[ 206   56 -212  -59 -188   82  -28  -57 -144  125  -61 -179  -82   27
   96  110  -14  -30   -7    3 -176   48 -321  -95   70   33  -20   69
   18  -20    8 -156]  fuge
[ -44  -38 -284  299  207  -39  309 -377 -290  229   86 -324   31 -172
  -90   -4  405  118   55  -13  -93   73  -34 -154  107 -479   33  166
   94 -286 -378  -24]  veso
[ 160   -7   39 -177 -387   45 -137  133  344  -87 -127   23  119   29
  179 -372 -170   50  265  -83   34 -260   22  232 -205  265 -214 -136
  190   36  172  103]  Tepuv
[-159  -16  409 -166  -96   38 -263  497  -76   16  292  111  -55   94
 -146 -504  -13  375 -106   63  183  170 -110 -185 -425  -87  -16 -190
 -451 -320 -130  -84]  fal
[  49  -25   74  -27  -61 -104  -50   65   -2  -61  -97   54  126   73
  -16  -24   -9  177   48  -14  199  -12   12   99  -25  -63   23  -22
 -102   20 -202  188]  Tepuv
[ 332 -105  548   -2  -86  342 -272  283  -97  289  -45  234 -438  -45
  -31 -284  -43   -1   90 -228  -24  362 -178 -384  162 -239  309 -232
 -513  -37 -865 -126]  fuge
[-279   -1  672 -214 -151 -323 -387  673 -299    1   84  164  -32  150
   66 -309  241  251   15 -265   59  121  173  -87 -201 -243  397 -246
 -411 -201 -881  417]  vules
[ 285   -1 -170 -139 -236    8   -2  -90  -22   39  -70 -104  -30  -34
  175   94  -20  -40  111 -123 -171   39 -212  -46  179   93   -1   76
  156   30 -138  -47]  lur
[-292   10  567  123 -116  187   70  287  477  -49   -2  120 -357  150
  -47 -667   35  255  291 -418  276 -299  363  317 -312   65 -309 -227
 -368  114  181  191]  mozuz
[ 110  119  247  -74 -211   86   40  223  -16   40 -126 -126  109  112
  138  -10   29 -312   11 -168 -228   -1    8  -70  -20  127  161   32
   36  188 -236  327]  Mit
[  95   34  239 -143 -246  -78 -150  255    2   -3    7   17  179   -8
   86  -65 -106 -164    1 -110 -130   12 -109  -10  -43   92  107 -151
  -98   37 -381  367]  lur
[  81 -132  303  -11 -220    7 -229   86   68  -60 -412  -51  114   11
  -20 -131 -214 -134  155 -217  -19  -51  -36  -66  -11   34   54 -207
 -109 -112 -407  257]  Buzas
[  32  -66   73   10   64    8  149 -107 -118   10  108  -20 -164  -82
 -116   44  205  141  -44   -5   -6  159  100 -231  309 -168  143   68
  -25   25 -330  180]  veso
[ 343  337   94  -73  -90   37    3  455   26  115  105   51  443 -365
  189  257 -547 -277 -343 -146 -269   79 -472  232  -41  472 -390  214
 -416  166 -169  -44]  vules
[  37   -4   24   38  142  -17  211 -103 -100  -31  138  -21 -140  -21
 -132  147   86   30  -61   51   -5   63   72  -94  300  -71  119   81
  -23  106 -190   77]  vorot
[ 202 -144 -221  -76   27    6  137 -298  260 -198  153  179 -123   93
 -264  576   74   15 -349   48  198   91 -287 -136  329   33  355  266
 -161  297  285  -86]  Muba
[  31   47   49  -54  -89 -132    0   23  -13  -40  -49  -17  144   94
  -23  -40  -49  192   30   46   90   -6  -49  105  -65 -112  -43  -22
  -74   33 -186  158]  bek
[ 142  145 -399   11 -342  312   42  -77  -27   59  123 -164 -316 -122
  309 -112  297   88  -99 -378 -271  -14 -167 -183 -188  358 -224   44
   45 -395  280 -402]  bek
[  43  185  -71   41   66    6 -173   33 -294   55 -116 -182   23  -49
  114  -11  235 -128   82 -176 -187  -72 -197  -28  -38 -170  209 -112
   88 -128 -247 -215]  fal
[ 267   47 -321  -47 -213  189    2 -150  117  117   71  -75   24  -14
   84   91  -92  -49  -25  -30 -194   74 -608  -88  -22  264 -177  121
   68   15  486 -409]  Petuk
[  94 -168 -226   51   12  138 -107  -97  -14  109   97  161 -177 -196
  315  -86  102  -71  -23  154  -54  -51  303  -89   73  -24   -6   46
  312  -29  112 -192]  vules
[-260   47  147 -161 -149 -296  -74  377   24  -58  177   57  102   45
  -53 -240  116  341   44   73  125 -137  219   41 -200 -133   -8   73
 -120  -88  -30  196]  Petuk
[ 197  158 -246  -30  -90    6  -47 -124  207  -38 -170  -57  146  -39
   86  159 -130  -74  141   73  -73 -154  -73  198  103  102 -138   48
  123   80   14   60]  Petuk
[ -22  264 -333  -32   89 -177  -11 -103  116  -81   -2   -8   26   15
   34  270   -6  102   47   91 -100 -188  -49  297   78  184  -49   97
  157  129  108  -61]  vorot
[  11 -114  137   53  198  -41  274 -178 -205  -38   35  -62 -103   34
 -166   33  127    8   67   26   99   94  111 -110  316 -373  236   -3
   38  -17 -374  125]  mozuz
[-181  106  -32  -49  -31  -33 -162  112  -62  121  -43  -81  -87   -4
  117   96  -18   -6   42   36 -144   -1   23   51 -108    9 -161  -27
 -188 -282 -196  -90]  mozuz
[  56  -39  -79   82  119   88  208 -267   51 -129   -3  -23 -159   -9
 -191  106  206  158   17   53  147  -17  147  -68  292  -33  110   60
   89   72  -67  141]  vules
[  18  308 -657  153   70  -12  225 -435  243  -80   82 -312   93 -124
  207   66  265   15   81  115 -191 -396  310  350  -18   95 -356  282
  488  141  520 -202]  lur
[ 209   42 -290  -29 -184  -71   73 -191  245  -26 -183 -110  197   -1
  112   77  -87  -51  245   34 -143 -188   74  276   78  -85 -194   31
  361  -72  -56  134]  veso
[ 276  -62 -206  -85 -231  -49   81    4 -216  103  132  -25   28   89
  -16  126  -30   52 -126   11  -73  161 -359  -98   63 -184  125   29
   47  -76  -66  -49]  lur
[  79  -11  166  -44 -102 -121  -73  278 -123  -54  175   81  138  -13
   13  -97  -16  -55   15 -153   35   -7    8   30   63  -77  135 -127
   -5   12 -257  221]  Muba
[  90 -129   82   39   16  -20  264 -208 -108  -80   95   19  -45   25
 -251   26   76  201  -74    4  154  151  179 -133  273 -304  127  -54
   -1  -34 -446  311]  Muba
[  82 -209  468  -97  -47  246  -44  199  -77  125   13   98 -212   28
  -94 -252 -124    0  118   13   50  220 -378 -329   76 -133  128 -195
 -283 -150 -210 -124]  Mit
[  47  157  147 -138  -31 -120   61  111 -255   13 -124 -194  250   20
   -2  -80  -54   70   35   86  -64   -7 -244   79 -143 -121 -117  -56
 -147 -166 -211  -38]  mozuz
[  83 -104  -10  -12   -9   27  151  -83  -45   89  150   -2 -101  -29
    7   18  117  -16  -33   79  -69  101  -42 -151  150 -121  154   73
   31   11 -121   68]  Tepuv
[-214   21  223  -98  -83  -88  -19  182  112  -40  -15   49  -78   30
 -123 -222   80  333   82  -55  161  -49  253   26  -98  -62  -88   15
 -189  -48 -125  123]  Muba
[  42  -18  209   52   26  111   25   77  -21   -3   52   39   54   69
 -225 -112 -141  221 -125  -70  250  149 -142  -40  -49 -105  -83  -30
 -354  -58 -230   19]  Buzas
[  75  278  -65  -87 -105 -270 -140  216 -135 -170   -7  -82  286  120
   56  271  -76 -123   -1  -29 -125 -279  -38  241   92  162   39  -75
   40  120  -63  171]  mozuz
[ 292 -141   34   67    9  151  241 -220  -13  -76  -18   29  -95   62
 -236   78   17   28   16   78  143   82 -100 -182  333  -28  250   -6
   98  177  -98   92]  Tepuv
[  29   38  332 -152 -213 -179  -77  343  -82  -12  172   56  132  107
  -30 -275  -28  233  -81   15  110   49 -155   46 -208 -129   41 -101
 -351   40 -211  204]  bek
[ 181  -96 -285   38 -256  160    3 -125   -7   60  124  -99  -69   60
   29  152  -65 -221   -7  -63 -123  -21 -246 -232  278  124  100   95
  212  120  307 -133]  vules
[ 136   79 -153 -166 -239   31   21  -25  -66   86  155 -152 -221  -33
  158  -18  111   83  -26 -101 -269   35 -157  -85   47  122  -45  114
   99   59   91 -244]  Mit
[  59   23  195  -35   -2 -103 -188  236 -169  -21   75   26  100  -29
   25  -41    6   12  -94  -69   68   41 -196    7  -19    4  158  -52
 -263  -23 -328   70]  Buzas
[ 176 -212 -453   52 -296  167  -59 -390   45  151 -278 -100 -190   73
  179   21  124  108  202  -41  -26  -26 -235  -82  -30  -17  -52   39
  367 -133  237 -321]  veso
[ 233 -168  452 -155 -320  -60 -176  293   -8  -73   53   54  219   14
  -39 -234 -254  -96   67 -170   75   43 -390  -61  -89   35  117 -276
 -270    9 -367  182]  lur
[ 129  218 -249  -87 -208  -20    0 -138  190  -49 -228  -88  189  -52
   90  217 -154   12   71   71 -165 -161  -80  204   -8  203 -258   32
   92  -26  -84   84]  fuge
[ 115  115  -60 -107 -185  -73 -169  239  -28   66   91  -77  181  -85
  243   57  -18 -178  -74  -93 -288   11 -225   14 -101  217  -41   62
    3    7    0   52]  Muba
[ -37    5   84 -104  -70 -108  -99   62    6  -97  -33   40  189   99
    8    0  -36  113   53   28  189  -68   27  150 -106  -70  -74  -69
 -106   19 -131  161]  Buzas
[ 185  161 -370 -115 -159  -35  -76 -231  261  -79 -161  -47  148  -10
   94  254  -46  140   28   80  -69  -98 -280  200  -49  231 -175   74
   39   -6  126  -64]  Tepuv
[ 329  370 -493  163  230  345   46 -322  262  150 -154  -82   95 -137
  -10  422 -373 -502  -31  316 -328 -149 -578  232  150  148 -278   69
   17  202  739 -636]  mozuz
[ 120 -352   21  145  133   92   56 -220 -140  -30   42   98 -175  156
 -164  229    7  -96    4   33  299  254  108 -297  442 -322  334    7
  -27   56 -286  205]  Petuk
[  21  148   77 -112   28   66 -190  302 -331  146  -47 -222 -170 -201
  167 -102  -11   20 -129 -197 -170   78 -287 -138   60  339  -47   77
 -274 -285 -290 -192]  Muba
[ 173   38 -314   21 -186  -39  108 -237  -64  -20  -73 -137  -30   60
   30  178  116  108   68  -63  -61  -49 -140   64  137   21  -43   36
  180   -6  -20  -14]  vorot
[-151  110 -149   21    0 -179  -38 -134  230 -124 -259  107  118   64
 -176  122  -40  242  161   39  187 -152  280  250   73   62  -95   -4
  111   85  -46  325]  Petuk
[ -35  107  -62  103  139 -145  -86  -43  -54 -243 -139  -45   98   86
  -31  184   71  -78   82 -188  123 -184  208  237  136   82  158 -112
  154   -1 -245  244]  Petuk
[-227 -220  206   -6  -29 -335 -125  401 -258   48  335  332  102  129
 -196 -115    6   77 -133   -4  193  143  226 -191  -31 -441  395 -102
  -79   80 -165  371]  vorot
[ 251  -48 -274 -145 -308   34  -16 -196   75   34 -120  -97 -173  -28
  199  122   36  138    0 -155 -172   95 -231 -126  105  195  -38  174
  116  -10  -35 -106]  bek
[ 117  374 -451  -32 -112 -149   43  -74  -74   78 -109 -382   28 -144
  281  358   17 -108  -52  -79 -559  -61 -108  124  197  372 -254  365
  197   63   98 -133]  bek
[ -23   19  282 -194  -68 -162 -212  365 -153  -15   99   64   42  -38
   87   53  -64  -88 -151 -130  -46   99 -187 -102  -51  160  211   29
 -330   51 -313   80]  fuge
[ -62  -76  445 -277 -280 -276  -64  393   -4  -44   98  150  187  107
 -128 -327  -77  333   82  -45  151  117  -59   51 -250 -213    2 -209
 -282 -114 -412  437]  bek
[-218    4  324 -263 -274  177 -266  354  117  404 -284   10   66   75
  241 -468 -185  130   85   74 -231   66 -512 -100 -743    9 -281  -90
 -230 -214  179 -274]  Muba
[ -65   15   41  -82 -130 -116  -50  179 -140   26  229   74  -23  -51
   91 -172  285  148  -55 -131   77   12  152   -5  -84 -195  157  -24
  -17  -24 -264  180]  veso
[ 131  -86  481  -22 -197  138 -155  402 -176   64  105  116   21  127
   27 -367 -182  -37  -60  105  205   73   84  -40 -165 -154  -16 -266
 -355  -82 -326   39]  bek
[ 139  154 -279   94   32    2   54 -178 -149   75 -157 -141   59   -1
   13  277  -40  -29    8   -6 -162   44 -378   71   97   83  -70   48
   70    6   62 -156]  mozuz
[ 201  273 -544 -123 -144   92  160 -373  246   50  141 -168   67 -149
  190  171   55 -126   83  161 -318  -61 -373  184   43  335 -211  154
  328  190  442 -153]  Muba
[ 131  -73  -62   26   94   71   79 -165    3  -70  -21   53 -207  -82
 -116   91  123  155   14  -10   96   67  155 -142  368   45  109   73
   89   69 -145   45]  Tepuv
[ -48 -246  404 -112 -237 -185  -83  194  -39  142  -92  236  -26  288
 -315 -370   -3  611  179  -34  334  375 -134  -37 -273 -604  120 -307
 -424 -307 -671  466]  Mit
[  96  111 -671 -267 -138 -249   55 -146  193    2  412  -32  -75 -103
   45  331  163  253 -200   -9 -326  -12 -154  -10  142  136  -38  427
  359  188  447 -195]  vorot
[ 207   29 -312   -9  -81   65  -31 -152  -16   74 -108 -104 -173    7
  156  243  -39  -30   -7 -108 -199   67 -225  -34  158  204  -36  143
  102   36  118 -166]  Mit
[ -14  103 -179  135  198 -249 -169  -54  -88   47 -194   76   35    7
   97   83  241  271  -13  -20  249    0  105  351 -101 -342  105  112
 -157  -54 -367  -93]  bek
[  25  -98   -8 -130 -135  -50   94  -59   70   33  158   62 -144 -114
   65 -169  207  251  -18  -26  -91   54  103 -150   43   -9   28   66
  120  -60 -169  136]  bek
[  78   59 -595  356  188  486  -60 -691  355 -311 -657   89  -82  104
 -143  280    5  189  193   -5  359  -50  835  204  132   46 -574 -243
  467 -296  165   71]  vorot
[  30   78  -47 -227 -167  -82 -166  203  -90  140   -6 -124  -28  -71
  201    2  -61   90  -15  -82 -218   99 -402  -39  -86  173  -69  150
 -136 -103  -50 -170]  vules
